Here is a tiny trained network, its code and every weight. The questions are about switching its units off for an input and a class, where a switched-off unit gives its printed mean instead of its output.

import numpy as np


def w(rows, s, z=0):
    codes = np.array(rows[::2]) - 128.0
    scale = np.full(codes.shape[1], s)
    scale[-1] = z or s
    return codes * scale


def norm(h):
    return h / np.sqrt((h * h).mean(-1, keepdims=True) + 1e-5)


def f(y):
    return y / 2 * (1 + np.tanh(0.7978845608 * (y + 0.044715 * y**3)))


def log_softmax(a):
    a = a - a.max(-1, keepdims=True)
    return a - np.log(np.exp(a).sum(-1, keepdims=True))


def net(x, mask):
    res = np.array(x, float).reshape(1, 5) / 4 @ E
    u = 0
    for l in range(4):
        y = f(norm(res) @ A[l][:, :-1].T + A[l][:, -1])
        res = res + np.where(mask[u : u + 3], y, B[l][:, -1]) @ B[l][:, :-1]
        u += 3
    return log_softmax(norm(res)[-1] @ U[:, :-1].T + U[:, -1])


A, B = {}, {}
E = w([
[177,140,106,120,180,184,110,107,38,123],'x0',
[140,162,153,99,91,121,57,253,150,195],'x1',
[73,166,66,254,160,78,167,62,129,61],'x2',
[213,163,164,46,117,197,5,181,94,200],'x3',
[81,234,95,106,32,123,142,152,8,168],'x4',
],0.007)
A[0] = w([
[78,173,144,119,108,182,136,100,127,131,8],'L0N1',
[114,211,79,78,2,178,140,136,73,175,116],'L0N2',
[102,152,130,186,136,151,104,90,67,112,81],'L0N3',
],0.0057,0.0014)
B[0] = w([
[179,240,201,203,90,2,226,206,47,126,125],'L0N1',
[186,106,63,209,157,207,235,118,168,144,254],'L0N2',
[109,120,189,164,138,16,90,135,112,93,170],'L0N3',
],0.0068,0.0047)
A[1] = w([
[125,255,118,169,90,134,128,157,105,166,101],'L1N1',
[121,116,78,94,151,54,153,133,153,118,249],'L1N2',
[152,114,127,114,101,122,128,137,144,220,49],'L1N3',
],0.0079,0.0013)
B[1] = w([
[16,83,153,203,161,161,197,174,119,207,253],'L1N1',
[128,148,243,237,52,146,149,178,2,132,190],'L1N2',
[177,57,145,164,104,109,121,117,111,119,187],'L1N3',
],0.0078,0.0039)
A[2] = w([
[175,66,88,92,104,212,236,130,97,147,22],'L2N1',
[133,173,183,250,198,83,95,167,87,143,253],'L2N2',
[101,145,171,87,195,160,118,255,88,176,110],'L2N3',
],0.006,0.0015)
B[2] = w([
[149,147,174,126,113,141,123,133,70,144,227],'L2N1',
[137,183,119,95,126,186,76,146,186,209,255],'L2N2',
[120,133,121,124,113,131,70,95,248,67,193],'L2N3',
],0.014,0.0052)
A[3] = w([
[67,104,185,123,69,125,107,88,147,140,137],'L3N1',
[94,180,115,172,81,107,223,121,16,164,3],'L3N2',
[114,113,197,191,189,86,104,114,227,253,17],'L3N3',
],0.005,0.00043)
B[3] = w([
[156,100,111,136,149,187,123,103,129,150,146],'L3N1',
[148,153,141,151,219,62,3,171,90,47,226],'L3N2',
[108,127,123,107,116,163,136,111,208,197,254],'L3N3',
],0.012,0.0046)
U = w([
[99,107,153,177,170,183,255,127,50,155,254],'0',
[132,98,100,88,139,178,164,96,133,164,24],'1',
[149,124,105,86,154,36,84,171,93,136,201],'2',
],0.0074,0.00064)

Each question gives the input, the list of numbers given to net, and the class t.
The units are the neurons (one row each of A and B). Each row of codes is followed by its name. A weight is (code - 128) times the scale printed after its matrix; where a second scale follows, it is the last column's (A, B and U).
mask holds one flag per neuron, layer by layer. A switched-off neuron (its flag False) gives its mean, the last column of its row in B, instead of its output. The means were averaged over made-up inputs and are rounded, as every weight is.
A unit's drop is (log p(t) with every unit on - log p(t) with that unit switched off) / (log p(t) with every unit on - log p(t) with every unit switched off).
The circuit of an input: a set's keep is (log p(t) with only the set's units on - log p(t) with every unit switched off) / (log p(t) with every unit on - log p(t) with every unit switched off). Starting from all 12 units, units are removed one at a time, each time the one whose removal leaves the highest keep (on an exact tie, the one counted first), for as long as the keep stays at least 0.8.
units of the circuit, in order: the units of the circuit, biggest drop first
k most important neurons: the k neurons with the biggest drops, biggest first
k most important neurons of layer l: the k neurons of layer l with the biggest drops, biggest first
drop of u: that unit's drop, to one decimal
input [0,-8,-3,-3,1], class 2: units of the circuit, in order => L3N2, L2N3, L0N2
input [-5,-1,6,-4,8], class 2: units of the circuit, in order => L3N2
input [-1,-2,-1,7,3], class 0: 2 most important neurons => L0N2, L2N1
input [5,-6,6,0,3], class 2: units of the circuit, in order => L3N2, L0N2
input [-3,-7,-8,8,7], class 0: 3 most important neurons => L0N2, L2N2, L2N1
input [2,3,-6,-2,3], class 0: 3 most important neurons => L0N2, L2N2, L2N1
input [-5,-7,-5,6,3], class 0: units of the circuit, in order => L0N2, L2N2
input [-6,-8,-4,8,1], class 0: units of the circuit, in order => L2N2, L2N1, L0N2
input [1,-2,-3,8,5], class 0: units of the circuit, in order => L0N2, L1N1
input [-8,-4,5,-3,7], class 2: 2 most important neurons => L3N2, L2N3
input [-4,-1,-1,1,4], class 0: 3 most important neurons => L0N2, L1N1, L0N1
input [-4,-3,-6,-5,3], class 2: 2 most important neurons => L3N2, L1N1
input [2,-2,-4,6,7], class 0: 4 most important neurons => L0N2, L1N1, L2N2, L2N1
input [-8,1,-3,0,3], class 0: most important neuron of layer 0 => L0N2
input [2,8,6,5,2], class 1: 2 most important neurons of layer 2 => L2N3, L2N2
input [-3,-6,-5,-7,5], class 2: drop of L1N2 => 0.0
input [5,-2,5,-3,2], class 2: drop of L2N3 => 0.3
input [-2,-8,2,0,2], class 2: drop of L2N3 => 0.2
input [-4,-4,5,-1,4], class 2: drop of L3N2 => 0.8
